Below is a small trained network, with its code and all its weights. Each question gives an input and a class and asks what happens when units are switched off, that is, made to give their printed mean instead of their output.

import numpy as np


def w(rows, s, z=0):
    codes = np.array(rows[::2]) - 128.0
    scale = np.full(codes.shape[1], s)
    scale[-1] = z or s
    return codes * scale


def f(y):
    return np.maximum(y, 0)


def log_softmax(a):
    a = a - a.max(-1, keepdims=True)
    return a - np.log(np.exp(a).sum(-1, keepdims=True))


def net(x, mask):
    res = np.array(x, float).reshape(1, 6) / 4 @ E
    y = f(res @ A[0][:, :-1].T + A[0][:, -1])
    res = res + np.where(mask, y, B[0][:, -1]) @ B[0][:, :-1]
    return log_softmax(res[-1] @ U[:, :-1].T + U[:, -1])


A, B = {}, {}
E = w([
[39,185,140,94,162,18,32,126,110],'x0',
[120,165,2,126,40,60,164,151,83],'x1',
[241,246,81,138,160,123,65,160,200],'x2',
[161,211,187,146,150,111,194,64,49],'x3',
[167,42,23,166,220,14,184,62,173],'x4',
[78,165,199,37,92,121,230,63,233],'x5',
],0.0081)
A[0] = w([
[134,90,72,174,176,59,185,57,152,41],'N1',
[143,91,63,214,139,108,85,175,43,164],'N2',
[119,169,1,136,25,52,185,168,76,188],'N3',
[111,113,74,148,156,72,185,73,157,116],'N4',
[182,178,126,53,110,110,143,102,223,90],'N5',
[94,43,85,97,101,151,76,187,225,127],'N6',
[190,88,116,166,115,186,213,130,175,32],'N7',
[22,38,162,106,74,145,178,131,61,32],'N8',
[178,219,129,132,96,159,90,195,176,86],'N9',
[59,162,146,132,153,37,88,112,166,64],'N10',
[147,95,160,126,219,120,141,112,156,161],'N11',
[172,91,173,168,205,144,72,146,74,201],'N12',
[81,189,166,111,66,220,140,203,87,71],'N13',
[103,53,101,146,169,94,166,112,126,11],'N14',
[56,106,144,63,79,109,186,40,205,31],'N15',
[194,151,72,180,199,71,141,123,215,56],'N16',
[88,150,158,61,153,16,21,114,117,125],'N17',
[209,88,126,148,73,178,178,151,173,4],'N18',
],0.0083,0.0036)
B[0] = w([
[36,176,148,64,102,95,112,175,123,218],'N1',
[150,231,87,3,115,179,79,50,120,236],'N2',
[117,148,222,203,228,172,134,93,243,251],'N3',
[59,147,174,81,101,113,135,162,122,208],'N4',
[218,135,98,27,168,112,41,38,110,193],'N5',
[176,249,186,167,59,92,255,57,120,205],'N6',
[96,127,60,123,200,213,188,176,53,188],'N7',
[196,32,168,165,195,17,65,98,67,216],'N8',
[143,82,193,159,153,28,78,172,55,202],'N9',
[128,108,14,140,212,180,211,166,84,193],'N10',
[46,167,220,149,123,123,143,138,184,188],'N11',
[165,224,130,73,147,176,125,54,181,215],'N12',
[23,146,166,70,73,138,114,180,113,218],'N13',
[82,99,169,124,94,70,33,144,75,186],'N14',
[153,181,70,9,139,174,38,31,121,213],'N15',
[69,127,196,151,92,46,55,192,48,210],'N16',
[108,130,95,139,224,194,227,201,80,227],'N17',
[110,83,73,134,231,171,168,195,61,178],'N18',
],0.0073,0.012)
U = w([
[141,151,71,68,111,179,44,53,112,58],'0',
[35,120,189,116,59,116,91,213,95,38],'1',
[100,77,50,150,196,194,185,194,63,89],'2',
[178,65,171,168,162,42,42,124,59,202],'3',
[139,180,190,147,105,121,197,73,104,248],'4',
[97,126,229,167,178,185,125,100,227,155],'5',
[118,110,133,152,102,145,130,115,178,188],'6',
[155,26,32,233,1,90,163,174,202,1],'7',
],0.01,0.0074)

Each question gives the input, the list of numbers given to net, and the class t.
The units are the neurons (one row each of A and B). Each row of codes is followed by its name. A weight is (code - 128) times the scale printed after its matrix; where a second scale follows, it is the last column's (A, B and U).
mask holds one flag per neuron, in row order. A switched-off neuron (its flag False) gives its mean, the last column of its row in B, instead of its output. The means were averaged over made-up inputs and are rounded, as every weight is.
A unit's drop is (log p(t) with every unit on - log p(t) with that unit switched off) / (log p(t) with every unit on - log p(t) with every unit switched off).
The circuit of an input: a set's keep is (log p(t) with only the set's units on - log p(t) with every unit switched off) / (log p(t) with every unit on - log p(t) with every unit switched off). Starting from the 12 units with the biggest drops (on a tie, the unit counted first), units are removed one at a time, each time the one whose removal leaves the highest keep (on an exact tie, the one counted first), for as long as the keep stays at least 0.8.
circuit, biggest first: the units of the circuit, biggest drop first
top k neurons: the k neurons with the biggest drops, biggest first
drop when u is switched off: that unit's drop, to one decimal
input [-4,6,0,6,0,-7], class 0: circuit, biggest first -> [N2]
input [8,-2,-4,-2,2,6], class 2: top 2 neurons -> [N17 N10]
input [-3,7,0,6,8,4], class 1: top 2 neurons -> [N1 N16]
input [-8,-5,6,6,5,0], class 2: top 2 neurons -> [N7 N18]
input [8,7,-6,-2,-1,7], class 2: top 4 neurons -> [N17 N10 N2 N12]
input [-2,-6,-6,6,0,3], class 3: top 2 neurons -> [N8 N3]
input [-6,3,5,-4,-7,4], class 1: top 2 neurons -> [N13 N9]
input [-6,-1,-6,-1,0,7], class 0: top 2 neurons -> [N15 N17]
input [2,1,-7,1,4,6], class 3: top 3 neurons -> [N8 N2 N12]
input [6,8,-4,2,-1,-1], class 5: top 3 neurons -> [N3 N7 N18]
input [-5,7,-6,3,-6,6], class 5: circuit, biggest first -> [N3 N6]
input [8,-5,3,5,-2,1], class 2: circuit, biggest first -> [N17 N10]
input [3,-2,2,6,-6,-6], class 0: top 2 neurons -> [N12 N16]
input [4,7,3,-5,7,-2], class 1: top 2 neurons -> [N16 N1]
input [-8,-8,6,-1,0,3], class 2: circuit, biggest first -> [N7]
input [-8,0,3,4,-8,-2], class 1: top 2 neurons -> [N13 N17]
input [5,-7,2,-6,6,-5], class 5: top 3 neurons -> [N11 N12 N15]
input [-7,7,4,-8,6,-3], class 4: top 4 neurons -> [N6 N3 N2 N17]
input [5,-7,7,-7,-3,2], class 3: top 3 neurons -> [N9 N3 N5]
input [4,8,8,2,-4,-4], class 3: circuit, biggest first -> [N9]
input [-3,-3,7,2,8,4], class 1: circuit, biggest first -> [N16 N1]
input [2,-3,2,1,-5,-1], class 1: drop when N15 is switched off -> 0.1
input [2,-3,-6,-6,5,4], class 3: drop when N8 is switched off -> 2.1
input [8,-5,-4,-7,-7,-7], class 2: drop when N6 is switched off -> -0.1
input [0,5,-6,4,7,0], class 1: drop when N4 is switched off -> 0.5
